Here is a tiny trained network, its code and every weight. The questions are about switching its units off for an input and a class, where a switched-off unit gives its printed mean instead of its output.

import numpy as np


def w(rows, s, z=0):
    codes = np.array(rows[::2]) - 128.0
    scale = np.full(codes.shape[1], s)
    scale[-1] = z or s
    return codes * scale


def norm(h):
    return h / np.sqrt((h * h).mean(-1, keepdims=True) + 1e-5)


def f(y):
    return np.maximum(y, 0)


def log_softmax(a):
    a = a - a.max(-1, keepdims=True)
    return a - np.log(np.exp(a).sum(-1, keepdims=True))


def net(x, mask):
    res = np.array(x, float).reshape(1, 7) / 4 @ E
    u = 0
    for l in range(4):
        y = f(norm(res) @ A[l][:, :-1].T + A[l][:, -1])
        res = res + np.where(mask[u : u + 8], y, B[l][:, -1]) @ B[l][:, :-1]
        u += 8
    return log_softmax(norm(res)[-1] @ U[:, :-1].T + U[:, -1])


A, B = {}, {}
E = w([
[140,117,132,128,141,128,109,153,131,132,120],'x0',
[132,125,126,125,135,130,121,144,119,121,131],'x1',
[126,132,122,129,123,122,129,128,128,125,137],'x2',
[189,228,201,77,97,116,109,117,121,142,128],'x3',
[119,163,120,180,157,140,1,84,109,74,140],'x4',
[114,130,224,160,158,84,133,118,101,158,174],'x5',
[117,131,140,124,125,151,140,97,139,149,118],'x6',
],0.0098)
A[0] = w([
[122,93,192,134,182,89,152,113,130,143,207,140],'L0N0',
[141,70,128,22,62,143,157,161,191,75,120,195],'L0N1',
[75,135,160,161,161,134,2,71,96,106,185,102],'L0N2',
[93,90,79,247,196,155,157,125,130,149,168,253],'L0N3',
[134,146,94,143,147,155,24,48,118,74,106,82],'L0N4',
[109,57,77,178,167,158,155,143,148,173,85,140],'L0N5',
[91,90,78,116,128,107,183,122,95,104,124,107],'L0N6',
[39,114,178,209,138,124,107,130,138,84,138,74],'L0N7',
],0.0076,0.003)
B[0] = w([
[52,143,107,73,173,103,178,194,95,175,2,197],'L0N0',
[80,179,121,191,122,242,55,147,78,160,124,210],'L0N1',
[203,97,190,172,94,136,91,111,109,149,152,232],'L0N2',
[160,2,172,105,99,152,213,156,107,119,23,254],'L0N3',
[168,119,94,17,198,105,172,124,132,145,139,225],'L0N4',
[104,146,49,159,170,111,126,122,131,127,196,225],'L0N5',
[78,99,95,144,224,182,137,103,143,167,136,186],'L0N6',
[153,101,146,188,55,126,148,136,122,101,138,187],'L0N7',
],0.0084,0.009)
A[1] = w([
[148,183,118,94,103,139,126,116,105,116,96,123],'L1N0',
[148,10,102,168,127,165,104,108,113,122,166,89],'L1N1',
[82,109,158,81,124,105,125,149,117,134,96,2],'L1N2',
[128,73,130,152,103,195,171,132,120,102,119,210],'L1N3',
[157,150,139,52,78,114,108,147,115,178,157,116],'L1N4',
[140,120,168,138,131,132,142,138,141,142,119,127],'L1N5',
[121,120,133,108,47,170,118,153,146,111,129,17],'L1N6',
[171,110,78,63,132,119,120,116,170,84,117,132],'L1N7',
],0.011,0.0021)
B[1] = w([
[140,145,113,202,108,219,106,162,140,137,105,172],'L1N0',
[99,181,82,90,60,154,183,66,163,104,161,247],'L1N1',
[131,179,66,47,160,140,193,131,143,100,142,157],'L1N2',
[54,122,117,153,72,196,2,172,171,95,179,240],'L1N3',
[48,167,87,124,159,122,47,96,99,165,94,187],'L1N4',
[112,151,128,147,101,48,177,120,128,134,128,160],'L1N5',
[254,43,167,180,98,154,122,133,147,159,124,140],'L1N6',
[125,153,151,89,190,139,227,41,135,101,53,178],'L1N7',
],0.0084,0.011)
A[2] = w([
[69,36,54,70,149,136,153,128,163,135,106,223],'L2N0',
[168,163,196,160,58,103,104,39,49,164,185,185],'L2N1',
[197,17,133,84,107,146,180,74,123,88,120,120],'L2N2',
[124,154,55,86,101,115,105,54,232,130,186,128],'L2N3',
[105,94,136,123,137,155,145,87,117,176,87,244],'L2N4',
[102,71,50,91,190,186,185,106,119,70,140,156],'L2N5',
[209,99,197,254,55,182,102,140,106,128,148,2],'L2N6',
[203,162,168,75,220,124,130,113,86,143,77,11],'L2N7',
],0.0075,0.0014)
B[2] = w([
[145,159,224,122,191,2,142,142,161,159,127,254],'L2N0',
[116,25,102,178,168,76,102,227,115,171,154,177],'L2N1',
[179,174,104,73,105,139,250,151,107,89,81,190],'L2N2',
[75,192,122,114,181,118,72,173,190,95,143,185],'L2N3',
[192,140,192,152,153,80,111,127,126,60,135,193],'L2N4',
[236,79,158,85,126,62,92,179,121,240,108,254],'L2N5',
[108,101,171,186,27,172,143,208,137,127,67,175],'L2N6',
[56,104,78,193,117,145,76,120,60,100,214,180],'L2N7',
],0.0082,0.01)
A[3] = w([
[113,177,150,90,184,155,110,104,83,111,112,8],'L3N0',
[136,87,134,151,73,146,127,160,141,138,105,139],'L3N1',
[140,106,151,151,67,138,101,112,120,132,105,128],'L3N2',
[178,147,77,31,118,106,172,44,200,108,111,31],'L3N3',
[93,87,143,181,104,99,113,111,119,135,162,16],'L3N4',
[108,111,59,128,160,158,85,92,185,134,182,156],'L3N5',
[140,153,105,98,149,161,73,12,95,79,148,57],'L3N6',
[82,215,105,91,151,139,160,90,59,123,99,5],'L3N7',
],0.011,0.0027)
B[3] = w([
[71,155,102,178,33,66,161,94,73,42,174,197],'L3N0',
[105,204,101,115,123,150,105,60,146,125,137,253],'L3N1',
[141,80,178,124,69,148,135,45,180,69,93,191],'L3N2',
[228,135,191,66,226,124,153,183,134,55,90,254],'L3N3',
[243,126,205,80,143,146,34,154,73,67,185,166],'L3N4',
[141,107,80,144,194,116,170,29,135,97,221,242],'L3N5',
[121,171,107,234,128,142,209,2,147,75,71,200],'L3N6',
[103,188,38,113,24,109,101,118,74,167,201,209],'L3N7',
],0.0093,0.0061)
U = w([
[54,120,38,148,185,152,119,118,198,175,253,131],'0',
[118,185,142,153,57,239,64,143,179,161,61,175],'1',
[76,86,186,81,179,56,204,217,149,206,44,165],'2',
[51,234,83,93,47,68,136,163,51,189,184,30],'3',
[215,126,142,18,217,102,193,138,191,58,117,198],'4',
[148,200,62,212,151,100,130,18,81,56,144,2],'5',
[164,57,195,155,15,135,179,131,157,65,88,224],'6',
[171,88,205,156,142,61,23,175,74,145,183,62],'7',
],0.016,0.00081)

Each question gives the input, the list of numbers given to net, and the class t.
The units are the neurons (one row each of A and B). Each row of codes is followed by its name. A weight is (code - 128) times the scale printed after its matrix; where a second scale follows, it is the last column's (A, B and U).
mask holds one flag per neuron, layer by layer. A switched-off neuron (its flag False) gives its mean, the last column of its row in B, instead of its output. The means were averaged over made-up inputs and are rounded, as every weight is.
A unit's drop is (log p(t) with every unit on - log p(t) with that unit switched off) / (log p(t) with every unit on - log p(t) with every unit switched off).
The circuit of an input: a set's keep is (log p(t) with only the set's units on - log p(t) with every unit switched off) / (log p(t) with every unit on - log p(t) with every unit switched off). Starting from the 12 units with the biggest drops (on a tie, the unit counted first), units are removed one at a time, each time the one whose removal leaves the highest keep (on an exact tie, the one counted first), for as long as the keep stays at least 0.8.
units of the circuit, in order: the units of the circuit, biggest drop first
unit that matters most: the unit with the biggest drop
k most important neurons: the k neurons with the biggest drops, biggest first
k most important neurons of layer l: the k neurons of layer l with the biggest drops, biggest first
drop when u is switched off: that unit's drop, to one decimal
input [-6,-6,8,-6,-3,1,-8], class 2: 4 most important neurons	[L0N3 L2N0 L2N5 L0N2]
input [-6,-8,4,-8,-8,-4,-1], class 0: unit that matters most	L0N1
input [4,5,1,8,2,0,8], class 5: 4 most important neurons	[L2N5 L1N4 L0N7 L0N3]
input [-1,-4,-3,-8,-6,-1,5], class 0: 2 most important neurons	[L1N3 L0N5]
input [-7,-2,2,8,0,6,7], class 3: 4 most important neurons	[L0N0 L1N4 L2N5 L0N7]
input [4,2,1,7,1,0,2], class 5: 4 most important neurons of layer 0	[L0N7 L0N2 L0N1 L0N3]
input [-8,-1,-7,1,-8,-3,5], class 1: 3 most important neurons	[L0N1 L0N4 L1N1]
input [-4,8,-4,0,0,-1,-5], class 0: 2 most important neurons	[L0N0 L0N4]
input [-2,4,-5,0,-8,-2,-4], class 0: 2 most important neurons	[L0N3 L0N6]
input [1,-2,3,-4,-8,0,-3], class 0: 2 most important neurons of layer 1	[L1N3 L1N7]
input [-6,-7,-8,1,-2,-3,-8], class 1: 2 most important neurons	[L0N1 L0N5]
input [7,-5,-5,-1,2,3,8], class 6: 2 most important neurons	[L0N2 L0N7]
input [5,-7,8,-3,3,2,3], class 6: 2 most important neurons	[L0N2 L0N7]
input [-2,-7,-3,-7,3,2,1], class 6: units of the circuit, in order	[L0N3]
input [-2,-3,-5,2,-7,-1,5], class 1: 2 most important neurons	[L0N4 L0N1]
input [7,6,3,-1,0,4,7], class 2: 2 most important neurons	[L0N0 L1N2]
input [-8,8,-4,6,-1,2,7], class 3: 2 most important neurons of layer 0	[L0N2 L0N4]
input [3,7,-2,-5,-8,0,-6], class 0: 2 most important neurons of layer 2	[L2N2 L2N6]
input [0,-6,5,5,2,2,1], class 7: drop when L2N1 is switched off	2.3
input [4,5,6,7,2,-4,4], class 5: unit that matters most	L3N6
input [-4,-1,-4,-6,-6,-8,5], class 0: drop when L0N1 is switched off	1.0
input [8,-8,5,1,-2,-4,4], class 1: drop when L0N7 is switched off	0.0
